Below are the code and all the weights of a small trained network. Each question names an input and a class and asks about switching units off, where a switched-off unit gives its printed mean instead of its output.

import numpy as np


def w(rows, s, z=0):
    codes = np.array(rows[::2]) - 128.0
    scale = np.full(codes.shape[1], s)
    scale[-1] = z or s
    return codes * scale


def f(y):
    return y / 2 * (1 + np.tanh(0.7978845608 * (y + 0.044715 * y**3)))


def log_softmax(a):
    a = a - a.max(-1, keepdims=True)
    return a - np.log(np.exp(a).sum(-1, keepdims=True))


def net(x, mask):
    res = np.array(x, float).reshape(1, 4) / 4 @ E
    y = f(res @ A[0][:, :-1].T + A[0][:, -1])
    res = res + np.where(mask, y, B[0][:, -1]) @ B[0][:, :-1]
    return log_softmax(res[-1] @ U[:, :-1].T + U[:, -1])


A, B = {}, {}
E = w([
[191,186,254],'x0',
[41,251,207],'x1',
[157,222,8],'x2',
[6,55,76],'x3',
],0.0057)
A[0] = w([
[42,134,110,168],'n1',
[191,30,245,222],'n2',
[127,85,54,154],'n3',
[187,176,183,227],'n4',
[207,218,54,203],'n5',
[118,158,158,128],'n6',
[38,161,200,255],'n7',
[29,111,174,209],'n8',
[99,87,84,163],'n9',
[152,56,188,159],'n10',
[206,1,130,246],'n11',
[106,49,77,159],'n12',
[60,139,133,189],'n13',
[174,100,19,166],'n14',
[135,86,102,135],'n15',
[149,97,164,44],'n16',
],0.012,0.0037)
B[0] = w([
[76,50,74,190],'n1',
[203,76,219,254],'n2',
[2,186,162,191],'n3',
[186,103,57,216],'n4',
[186,171,79,229],'n5',
[116,78,102,149],'n6',
[198,71,102,238],'n7',
[107,43,37,211],'n8',
[31,110,163,178],'n9',
[115,77,209,188],'n10',
[111,151,207,250],'n11',
[44,180,143,200],'n12',
[124,52,14,178],'n13',
[97,237,172,217],'n14',
[58,149,171,153],'n15',
[103,104,172,134],'n16',
],0.007,0.0083)
U = w([
[82,15,46,107],'0',
[3,231,200,27],'1',
[159,239,101,43],'2',
[146,68,254,132],'3',
[202,171,113,254],'4',
],0.0082,0.0035)

Each question gives the input, the list of numbers given to net, and the class t.
The units are the neurons (one row each of A and B). Each row of codes is followed by its name. A weight is (code - 128) times the scale printed after its matrix; where a second scale follows, it is the last column's (A, B and U).
mask holds one flag per neuron, in row order. A switched-off neuron (its flag False) gives its mean, the last column of its row in B, instead of its output. The means were averaged over made-up inputs and are rounded, as every weight is.
A unit's drop is (log p(t) with every unit on - log p(t) with that unit switched off) / (log p(t) with every unit on - log p(t) with every unit switched off).
The circuit of an input: a set's keep is (log p(t) with only the set's units on - log p(t) with every unit switched off) / (log p(t) with every unit on - log p(t) with every unit switched off). Starting from the 12 units with the biggest drops (on a tie, the unit counted first), units are removed one at a time, each time the one whose removal leaves the highest keep (on an exact tie, the one counted first), for as long as the keep stays at least 0.8.
units of the circuit, in order: the units of the circuit, biggest drop first
most important unit: the unit with the biggest drop
top k neurons: the k neurons with the biggest drops, biggest first
drop when u is switched off: that unit's drop, to one decimal
input [3,3,-1,-8], class 4: most important unit -> n4
input [-2,0,2,6], class 1: units of the circuit, in order -> n3, n12
input [-3,8,5,-2], class 0: units of the circuit, in order -> n14, n13
input [-2,-3,8,-5], class 2: units of the circuit, in order -> n14, n5, n2
input [2,-8,-6,8], class 3: top 2 neurons -> n2, n10
input [-6,8,8,0], class 0: top 3 neurons -> n1, n13, n11
input [-3,5,-8,-2], class 0: top 2 neurons -> n8, n11
input [5,3,0,0], class 4: drop when n1 is switched off -> 0.1
input [-6,1,-2,-3], class 1: drop when n2 is switched off -> 0.2
input [8,8,-8,7], class 0: drop when n8 is switched off -> 0.3
